Below is a small trained network, with its code and all its weights. Each question gives an input and a class and asks what happens when units are switched off, that is, made to give their printed mean instead of their output.

import numpy as np


def w(rows, s, z=0):
    codes = np.array(rows[::2]) - 128.0
    scale = np.full(codes.shape[1], s)
    scale[-1] = z or s
    return codes * scale


def f(y):
    return y / 2 * (1 + np.tanh(0.7978845608 * (y + 0.044715 * y**3)))


def log_softmax(a):
    a = a - a.max(-1, keepdims=True)
    return a - np.log(np.exp(a).sum(-1, keepdims=True))


def net(x, mask):
    res = np.array(x, float).reshape(1, 7) / 4 @ E
    y = f(res @ A[0][:, :-1].T + A[0][:, -1])
    res = res + np.where(mask, y, B[0][:, -1]) @ B[0][:, :-1]
    return log_softmax(res[-1] @ U[:, :-1].T + U[:, -1])


A, B = {}, {}
E = w([
[148,238,92,206,147,89,159],'x0',
[142,90,119,188,179,229,106],'x1',
[46,174,87,95,130,163,89],'x2',
[128,128,129,127,143,123,125],'x3',
[170,195,246,88,156,226,142],'x4',
[163,142,173,160,115,84,2],'x5',
[126,129,125,130,121,129,131],'x6',
],0.0065)
A[0] = w([
[107,174,168,129,174,74,19,70],'n1',
[48,188,56,80,174,165,57,124],'n2',
[154,141,155,72,115,23,169,101],'n3',
[132,76,112,225,191,190,108,135],'n4',
[188,79,168,161,148,101,150,29],'n5',
[91,237,119,182,178,97,139,95],'n6',
[142,174,180,69,194,130,125,126],'n7',
[120,163,184,123,118,137,135,11],'n8',
[149,126,132,134,144,103,52,42],'n9',
[132,124,177,139,80,118,40,76],'n10',
[142,166,173,115,140,162,137,74],'n11',
[115,101,94,144,130,98,123,60],'n12',
[184,58,173,189,163,73,187,104],'n13',
[163,230,101,202,126,110,164,2],'n14',
[113,83,55,158,110,94,113,24],'n15',
[147,169,181,101,122,154,132,102],'n16',
[126,146,154,77,68,86,141,39],'n17',
[90,192,142,23,152,45,122,107],'n18',
[105,104,93,136,165,69,115,225],'n19',
[72,128,99,63,151,159,253,50],'n20',
[137,163,177,111,106,165,134,51],'n21',
[95,33,169,26,132,126,96,28],'n22',
],0.011,0.007)
B[0] = w([
[206,134,80,122,140,113,185,204],'n1',
[119,150,207,121,4,109,166,227],'n2',
[106,140,153,192,149,195,161,220],'n3',
[107,134,127,191,186,196,163,231],'n4',
[105,145,120,83,51,132,185,140],'n5',
[132,86,110,86,128,183,74,204],'n6',
[102,110,147,131,165,51,103,218],'n7',
[68,134,58,97,113,117,157,128],'n8',
[121,131,58,114,106,143,202,143],'n9',
[199,144,87,125,155,116,164,190],'n10',
[64,121,113,142,123,76,120,171],'n11',
[67,124,92,116,108,112,134,137],'n12',
[144,163,169,93,12,100,123,209],'n13',
[140,91,104,62,120,197,80,174],'n14',
[25,139,88,111,148,97,121,171],'n15',
[87,120,120,138,147,61,98,196],'n16',
[59,118,95,152,97,186,168,149],'n17',
[116,131,158,185,143,177,146,225],'n18',
[130,118,159,126,196,50,93,255],'n19',
[236,147,64,132,150,89,166,227],'n20',
[65,117,96,132,131,84,122,160],'n21',
[131,101,107,72,129,212,22,204],'n22',
],0.025,0.0057)
U = w([
[141,36,87,1,133,225,6,103],'0',
[217,142,17,84,162,102,183,100],'1',
[21,101,92,104,165,41,79,93],'2',
[153,103,174,112,162,132,86,248],'3',
[119,156,182,77,11,144,133,120],'4',
[86,117,152,197,172,226,141,89],'5',
],0.006,0.015)

Each question gives the input, the list of numbers given to net, and the class t.
The units are the neurons (one row each of A and B). Each row of codes is followed by its name. A weight is (code - 128) times the scale printed after its matrix; where a second scale follows, it is the last column's (A, B and U).
mask holds one flag per neuron, in row order. A switched-off neuron (its flag False) gives its mean, the last column of its row in B, instead of its output. The means were averaged over made-up inputs and are rounded, as every weight is.
A unit's drop is (log p(t) with every unit on - log p(t) with that unit switched off) / (log p(t) with every unit on - log p(t) with every unit switched off).
The circuit of an input: a set's keep is (log p(t) with only the set's units on - log p(t) with every unit switched off) / (log p(t) with every unit on - log p(t) with every unit switched off). Starting from the 12 units with the biggest drops (on a tie, the unit counted first), units are removed one at a time, each time the one whose removal leaves the highest keep (on an exact tie, the one counted first), for as long as the keep stays at least 0.8.
circuit, biggest first: the units of the circuit, biggest drop first
unit that matters most: the unit with the biggest drop
k most important neurons: the k neurons with the biggest drops, biggest first
drop of u: that unit's drop, to one decimal
input [3,0,-8,-5,1,7,6], class 4: unit that matters most	n13
input [5,-4,-4,-3,4,-1,-7], class 0: 2 most important neurons	(n14 n6)
input [0,-5,6,0,5,2,-4], class 4: 4 most important neurons	(n2 n19 n4 n15)
input [0,0,-5,2,-3,4,-7], class 4: 2 most important neurons	(n13 n20)
input [5,7,4,-5,-8,2,3], class 2: 2 most important neurons	(n15 n19)
input [7,-3,2,5,7,2,2], class 0: 3 most important neurons	(n6 n14 n19)
input [-3,-7,4,0,0,-6,-1], class 5: 2 most important neurons	(n18 n3)
input [-3,-6,-4,2,1,2,3], class 5: circuit, biggest first	(n3 n17)
input [4,3,7,4,7,-6,2], class 2: circuit, biggest first	(n7 n11)
input [-3,2,-7,-6,-4,4,7], class 4: 2 most important neurons	(n13 n5)
input [-4,7,5,-3,-2,0,8], class 5: 2 most important neurons	(n4 n13)
input [6,-1,-5,-1,7,6,-8], class 2: 4 most important neurons	(n7 n16 n11 n20)
input [-8,6,1,-1,-8,3,-5], class 0: 2 most important neurons	(n22 n7)
input [-3,7,0,6,2,5,5], class 5: unit that matters most	n4
input [6,4,2,3,6,-4,4], class 0: 3 most important neurons	(n6 n14 n19)
input [-4,8,-1,-1,7,0,0], class 5: 4 most important neurons	(n4 n19 n15 n13)
input [0,8,3,-4,5,3,-3], class 5: 2 most important neurons	(n4 n19)
input [0,5,-7,1,-2,4,-6], class 4: drop of n13	1.0
input [-4,5,-1,-3,-4,-7,2], class 1: drop of n20	1.1
input [4,5,-1,-6,-7,7,1], class 1: drop of n21	0.1
input [0,2,-7,-6,-5,0,-2], class 4: circuit, biggest first	(n13)
